Below are the code and all the weights of a small trained network. Each question names an input and a class and asks about switching units off, where a switched-off unit gives its printed mean instead of its output.

import numpy as np


def w(rows, s, z=0):
    codes = np.array(rows[::2]) - 128.0
    scale = np.full(codes.shape[1], s)
    scale[-1] = z or s
    return codes * scale


def f(y):
    return np.maximum(y, 0)


def log_softmax(a):
    a = a - a.max(-1, keepdims=True)
    return a - np.log(np.exp(a).sum(-1, keepdims=True))


def net(x, mask):
    res = np.array(x, float).reshape(1, 8) / 4 @ E
    y = f(res @ A[0][:, :-1].T + A[0][:, -1])
    res = res + np.where(mask, y, B[0][:, -1]) @ B[0][:, :-1]
    return log_softmax(res[-1] @ U[:, :-1].T + U[:, -1])


A, B = {}, {}
E = w([
[141,38,45,109,225,97],'x0',
[190,51,124,12,22,161],'x1',
[131,130,131,130,128,123],'x2',
[245,184,58,165,110,129],'x3',
[126,128,128,126,129,131],'x4',
[111,32,104,253,47,121],'x5',
[126,126,125,123,127,127],'x6',
[35,184,7,89,66,68],'x7',
],0.0047)
A[0] = w([
[116,212,128,53,192,142,42],'n1',
[35,95,185,132,142,121,95],'n2',
[81,150,56,120,107,133,44],'n3',
[118,141,145,161,159,108,254],'n4',
[50,174,34,94,94,105,68],'n5',
[89,90,117,222,101,145,93],'n6',
[153,103,125,91,85,132,42],'n7',
[197,169,86,162,125,130,49],'n8',
[167,79,150,39,61,147,67],'n9',
[112,213,186,162,74,148,80],'n10',
[51,124,179,74,146,110,132],'n11',
[145,67,45,122,249,125,119],'n12',
[200,83,223,159,189,162,36],'n13',
[79,190,140,215,215,114,11],'n14',
[222,208,70,163,123,104,124],'n15',
[139,196,158,72,175,150,118],'n16',
[134,208,192,136,85,158,98],'n17',
[114,86,105,203,81,129,28],'n18',
],0.012,0.0072)
B[0] = w([
[225,67,157,96,120,68,188],'n1',
[97,72,175,105,187,190,184],'n2',
[120,191,168,137,178,96,158],'n3',
[186,182,49,194,81,207,254],'n4',
[130,224,187,174,168,104,210],'n5',
[220,83,160,112,97,88,188],'n6',
[126,149,87,80,169,116,143],'n7',
[84,80,172,66,187,155,153],'n8',
[143,159,8,130,170,128,189],'n9',
[26,104,124,126,92,60,186],'n10',
[116,83,158,123,135,210,197],'n11',
[21,103,126,145,39,80,230],'n12',
[125,239,224,129,178,92,184],'n13',
[123,171,4,9,178,99,201],'n14',
[106,71,179,111,151,234,211],'n15',
[220,94,141,156,107,98,199],'n16',
[43,114,101,163,94,79,184],'n17',
[203,81,138,64,134,58,157],'n18',
],0.025,0.0078)
U = w([
[121,243,214,140,186,72,73],'0',
[134,157,2,29,160,108,82],'1',
[231,47,162,82,79,44,86],'2',
[3,86,125,139,37,52,84],'3',
[84,55,188,76,172,238,93],'4',
[153,140,115,158,70,163,255],'5',
[148,153,106,161,84,163,235],'6',
],0.0056,0.0098)

Each question gives the input, the list of numbers given to net, and the class t.
The units are the neurons (one row each of A and B). Each row of codes is followed by its name. A weight is (code - 128) times the scale printed after its matrix; where a second scale follows, it is the last column's (A, B and U).
mask holds one flag per neuron, in row order. A switched-off neuron (its flag False) gives its mean, the last column of its row in B, instead of its output. The means were averaged over made-up inputs and are rounded, as every weight is.
A unit's drop is (log p(t) with every unit on - log p(t) with that unit switched off) / (log p(t) with every unit on - log p(t) with every unit switched off).
The circuit of an input: a set's keep is (log p(t) with only the set's units on - log p(t) with every unit switched off) / (log p(t) with every unit on - log p(t) with every unit switched off). Starting from the 12 units with the biggest drops (on a tie, the unit counted first), units are removed one at a time, each time the one whose removal leaves the highest keep (on an exact tie, the one counted first), for as long as the keep stays at least 0.8.
units of the circuit, in order: the units of the circuit, biggest drop first
unit that matters most: the unit with the biggest drop
k most important neurons: the k neurons with the biggest drops, biggest first
drop when u is switched off: that unit's drop, to one decimal
input [3,-2,-2,4,-7,-7,1,8], class 0: unit that matters most	n5
input [-6,5,-3,5,3,-1,0,0], class 3: units of the circuit, in order	(n17 n4)
input [7,-8,6,0,-7,-8,-6,-7], class 1: 2 most important neurons	(n14 n4)
input [5,4,-5,-1,6,8,0,-2], class 2: 2 most important neurons	(n18 n6)
input [6,-2,-4,2,-2,-5,2,-1], class 3: 2 most important neurons	(n12 n6)
input [4,1,-6,3,0,7,-4,-1], class 2: 2 most important neurons	(n18 n6)
input [6,1,7,-8,3,-8,2,-7], class 2: 2 most important neurons	(n16 n1)
input [-7,1,-6,-1,3,1,-6,1], class 3: 2 most important neurons	(n10 n17)
input [3,-5,-2,-1,-4,2,5,-4], class 1: 2 most important neurons	(n14 n5)
input [5,-5,-1,-8,6,-6,4,-2], class 4: 3 most important neurons	(n11 n2 n6)
input [-8,3,-6,1,-2,3,3,5], class 3: 2 most important neurons	(n10 n17)
input [-3,-4,7,-1,2,-7,3,3], class 2: 2 most important neurons	(n1 n16)
input [3,5,-3,7,-3,4,-5,-4], class 4: units of the circuit, in order	(n15 n8)
input [4,5,-3,-8,-6,1,-7,-3], class 4: units of the circuit, in order	(n2)
input [-4,-3,2,-7,7,-5,0,-1], class 4: drop when n12 is switched off	0.1
input [7,0,-5,-6,5,5,-2,8], class 0: drop when n3 is switched off	0.3
input [-4,-1,1,5,3,-4,7,-7], class 0: drop when n13 is switched off	2.3
